Below are the code and all the weights of a small trained network. Each question names an input and a target symbol and asks about switching units off, where a switched-off unit gives its printed mean instead of its output.

import numpy as np


def w(rows, s, z=0):
    codes = np.array(rows[::2]) - 128.0
    scale = np.full(codes.shape[1], s)
    scale[-1] = z or s
    return codes * scale


def norm(h):
    return h / np.sqrt((h * h).mean(-1, keepdims=True) + 1e-5)


def f(y):
    return y / 2 * (1 + np.tanh(0.7978845608 * (y + 0.044715 * y**3)))


def softmax(a):
    e = np.exp(a - a.max(-1, keepdims=True))
    return e / e.sum(-1, keepdims=True)


def log_softmax(a):
    a = a - a.max(-1, keepdims=True)
    return a - np.log(np.exp(a).sum(-1, keepdims=True))


def net(x, mask):
    ids = ['αβγδζηθλμξπστφψω'.index(c) for c in x.split()]
    T = len(ids)
    res = E[ids] + P[:T]
    u = 0
    for l in range(2):
        q, k, v = (norm(res) @ M[l].T for M in (Q, K, V))
        z = softmax(np.where(np.tri(T) > 0, q @ k.T / 3**0.5, -1e9)) @ v
        res = res + np.where(mask[u], z, O[l][:, -1]) @ O[l][:, :-1]
        u += 1
        y = f(norm(res) @ A[l][:, :-1].T + A[l][:, -1])
        res = res + np.where(mask[u : u + 8], y, B[l][:, -1]) @ B[l][:, :-1]
        u += 8
    return log_softmax(norm(res)[-1] @ U[:, :-1].T + U[:, -1])


Q, K, V, O, A, B = {}, {}, {}, {}, {}, {}
E = w([
[203,110,112,76,205,48],'α',
[134,35,70,76,201,86],'β',
[139,155,161,37,112,255],'γ',
[112,54,136,103,172,76],'δ',
[51,247,213,130,169,240],'ζ',
[212,157,108,102,188,73],'η',
[225,181,159,80,176,36],'θ',
[151,151,145,55,71,231],'λ',
[196,139,179,91,180,32],'μ',
[189,156,82,114,196,143],'ξ',
[236,166,66,94,202,79],'π',
[21,60,87,148,2,164],'σ',
[212,222,142,105,142,15],'τ',
[106,69,129,113,153,91],'φ',
[138,67,147,103,177,71],'ψ',
[119,47,115,97,177,82],'ω',
],0.0025)
P = w([
[241,54,250,200,236,78],'0',
[215,67,247,168,207,67],'1',
[187,74,233,137,187,50],'2',
[158,71,213,121,177,60],'3',
[138,80,219,105,173,65],'4',
[123,90,211,91,163,59],'5',
[114,105,199,73,162,61],'6',
[98,116,180,67,163,72],'7',
[95,136,174,52,153,76],'8',
[82,137,131,38,164,99],'9',
[68,145,101,26,154,107],'10',
[34,149,113,29,133,112],'11',
],0.0016)
Q[0] = w([
[215,138,191,133,197,105],'L0H0',
[3,81,203,2,161,58],'L0H0',
[206,142,201,121,221,96],'L0H0',
],0.0029)
K[0] = w([
[121,92,110,204,84,130],'L0H0',
[49,172,45,2,120,157],'L0H0',
[99,112,111,216,84,118],'L0H0',
],0.004)
V[0] = w([
[203,147,69,252,69,191],'L0H0',
[244,222,107,109,132,189],'L0H0',
[20,218,78,47,45,227],'L0H0',
],0.0019)
O[0] = w([
[165,178,62,184,142,50,49],'L0H0',
[137,200,205,159,60,63,56],'L0H0',
[90,151,117,5,109,29,6],'L0H0',
],0.0025,0.0023)
A[0] = w([
[105,112,198,109,89,194,121],'L0N0',
[79,33,82,188,185,42,169],'L0N1',
[248,225,87,88,235,135,246],'L0N2',
[139,198,179,118,132,211,132],'L0N3',
[82,133,4,176,50,41,112],'L0N4',
[101,9,52,102,104,144,188],'L0N5',
[102,61,67,111,140,175,152],'L0N6',
[104,34,49,138,139,56,112],'L0N7',
],0.0029,0.0013)
B[0] = w([
[218,129,68,109,183,89,167],'L0N0',
[174,222,193,88,75,113,189],'L0N1',
[50,80,253,117,87,94,252],'L0N2',
[211,117,185,135,164,51,139],'L0N3',
[194,129,237,161,208,87,102],'L0N4',
[160,155,244,144,129,74,215],'L0N5',
[120,98,217,187,93,40,173],'L0N6',
[144,249,188,97,136,130,157],'L0N7',
],0.0023)
Q[1] = w([
[56,105,254,24,146,69],'L1H0',
[66,123,227,72,179,172],'L1H0',
[94,89,223,68,71,62],'L1H0',
],0.006)
K[1] = w([
[2,160,36,21,74,147],'L1H0',
[77,159,37,27,37,108],'L1H0',
[27,186,62,25,137,175],'L1H0',
],0.0046)
V[1] = w([
[203,141,125,46,215,202],'L1H0',
[47,171,154,216,148,188],'L1H0',
[137,183,145,149,255,166],'L1H0',
],0.0042)
O[1] = w([
[122,156,87,136,66,254,3],'L1H0',
[84,177,88,27,150,32,76],'L1H0',
[34,167,61,101,122,175,96],'L1H0',
],0.0051,0.00023)
A[1] = w([
[108,90,171,36,121,160,203],'L1N0',
[123,209,170,85,196,199,29],'L1N1',
[111,191,97,169,223,41,241],'L1N2',
[107,62,199,150,114,86,163],'L1N3',
[165,37,81,85,78,213,149],'L1N4',
[206,6,150,192,200,209,207],'L1N5',
[182,96,120,184,12,215,9],'L1N6',
[91,208,3,230,73,151,176],'L1N7',
],0.0036,0.0016)
B[1] = w([
[88,184,86,204,97,106,228],'L1N0',
[183,138,202,198,238,133,147],'L1N1',
[166,134,155,2,87,48,154],'L1N2',
[126,93,158,178,82,160,254],'L1N3',
[182,102,152,62,190,31,141],'L1N4',
[85,122,82,105,73,78,240],'L1N5',
[226,175,74,54,133,116,123],'L1N6',
[121,138,132,161,57,26,101],'L1N7',
],0.0036,0.003)
U = w([
[217,115,100,73,78,176,119],'α',
[196,106,120,40,106,217,148],'β',
[234,187,172,188,97,218,31],'γ',
[117,52,96,112,170,152,5],'δ',
[24,202,68,35,79,115,144],'ζ',
[134,168,114,188,117,122,107],'η',
[170,91,138,204,115,223,208],'θ',
[210,172,80,151,107,111,112],'λ',
[143,76,107,156,149,171,57],'μ',
[54,234,196,90,191,183,179],'ξ',
[152,181,86,202,98,120,192],'π',
[200,91,219,20,216,2,236],'σ',
[95,52,223,109,53,68,227],'τ',
[102,53,125,129,186,167,34],'φ',
[148,80,102,132,166,146,40],'ψ',
[116,54,93,128,177,156,63],'ω',
],0.0054,0.0028)

Each question gives the input, a string of symbols that net reads in full, and the target symbol t.
The units are the heads (3 rows each of Q, K, V and O) and the neurons (one row each of A and B). Each row of codes is followed by its name. A weight is (code - 128) times the scale printed after its matrix; where a second scale follows, it is the last column's (O, A, B and U).
mask holds one flag per unit, layer by layer, with each layer's heads first. A switched-off unit (its flag False) gives its mean, the last column of its rows in O or B, instead of its output. The means were averaged over made-up inputs and are rounded, as every weight is.
A unit's drop is (log p(t) with every unit on - log p(t) with that unit switched off) / (log p(t) with every unit on - log p(t) with every unit switched off).
The circuit of an input: a set's keep is (log p(t) with only the set's units on - log p(t) with every unit switched off) / (log p(t) with every unit on - log p(t) with every unit switched off). Starting from the 12 units with the biggest drops (on a tie, the unit counted first), units are removed one at a time, each time the one whose removal leaves the highest keep (on an exact tie, the one counted first), for as long as the keep stays at least 0.8.
circuit, biggest first: the units of the circuit, biggest drop first
unit that matters most: the unit with the biggest drop
k most important neurons: the k neurons with the biggest drops, biggest first
k most important neurons of layer l: the k neurons of layer l with the biggest drops, biggest first
input φ ζ ω σ ζ σ π ζ μ, target ξ: unit that matters most => L0N5
input σ η σ τ β θ μ σ π, target τ: 4 most important neurons of layer 0 => [L0N2; L0N5; L0N4; L0N6]
input ζ β ζ α φ, target ξ: 2 most important neurons of layer 0 => [L0N3; L0N1]
input π ζ τ ξ, target ξ: circuit, biggest first => [L1H0; L0N2]
input δ σ θ η, target τ: 2 most important neurons => [L0N2; L1N5]
input η θ σ η σ σ θ φ ω σ ζ ω, target ζ: circuit, biggest first => [L0N5; L1H0; L0N4]
input π φ ω σ θ σ ζ δ, target ξ: 2 most important neurons => [L0N5; L0N3]
input σ ζ η π ζ ζ σ, target ζ: circuit, biggest first => [L0N5; L1H0]
input ψ σ τ γ φ σ θ α, target τ: 2 most important neurons of layer 0 => [L0N5; L0N4]
input ζ π ζ α ω π σ σ ζ β ψ θ, target ξ: 3 most important neurons of layer 0 => [L0N5; L0N2; L0N4]
input η σ σ θ, target τ: 4 most important neurons => [L0N2; L0N5; L0N4; L0N0]
input ζ θ θ ω σ α θ τ ζ θ, target ξ: 2 most important neurons of layer 0 => [L0N2; L0N3]
input δ ζ σ θ θ ξ σ η ζ η π, target ξ: 2 most important neurons => [L0N2; L0N5]
input θ ψ θ ζ γ δ σ π α, target τ: unit that matters most => L0N2
input π σ η θ σ θ π, target τ: 3 most important neurons => [L0N2; L1N5; L0N5]
input θ θ ζ ξ ψ, target ξ: 2 most important neurons of layer 1 => [L1N5; L1N1]
input θ γ σ θ ζ π σ σ ψ τ, target τ: 2 most important neurons of layer 0 => [L0N2; L0N5]
input ω θ θ σ σ η π σ ζ ω α, target ξ: 2 most important neurons of layer 0 => [L0N5; L0N3]
input η σ σ σ ξ ζ ζ ζ θ φ, target ξ: 3 most important neurons => [L0N3; L1N5; L1N1]
input η π θ σ ζ φ φ π δ σ η, target τ: circuit, biggest first => [L0N2]
input θ η θ σ φ μ ζ η, target ξ: 2 most important neurons => [L0N3; L1N5]
input ξ ω ξ ψ η π φ π β ζ α, target ζ: 3 most important neurons of layer 0 => [L0N5; L0N6; L0N2]
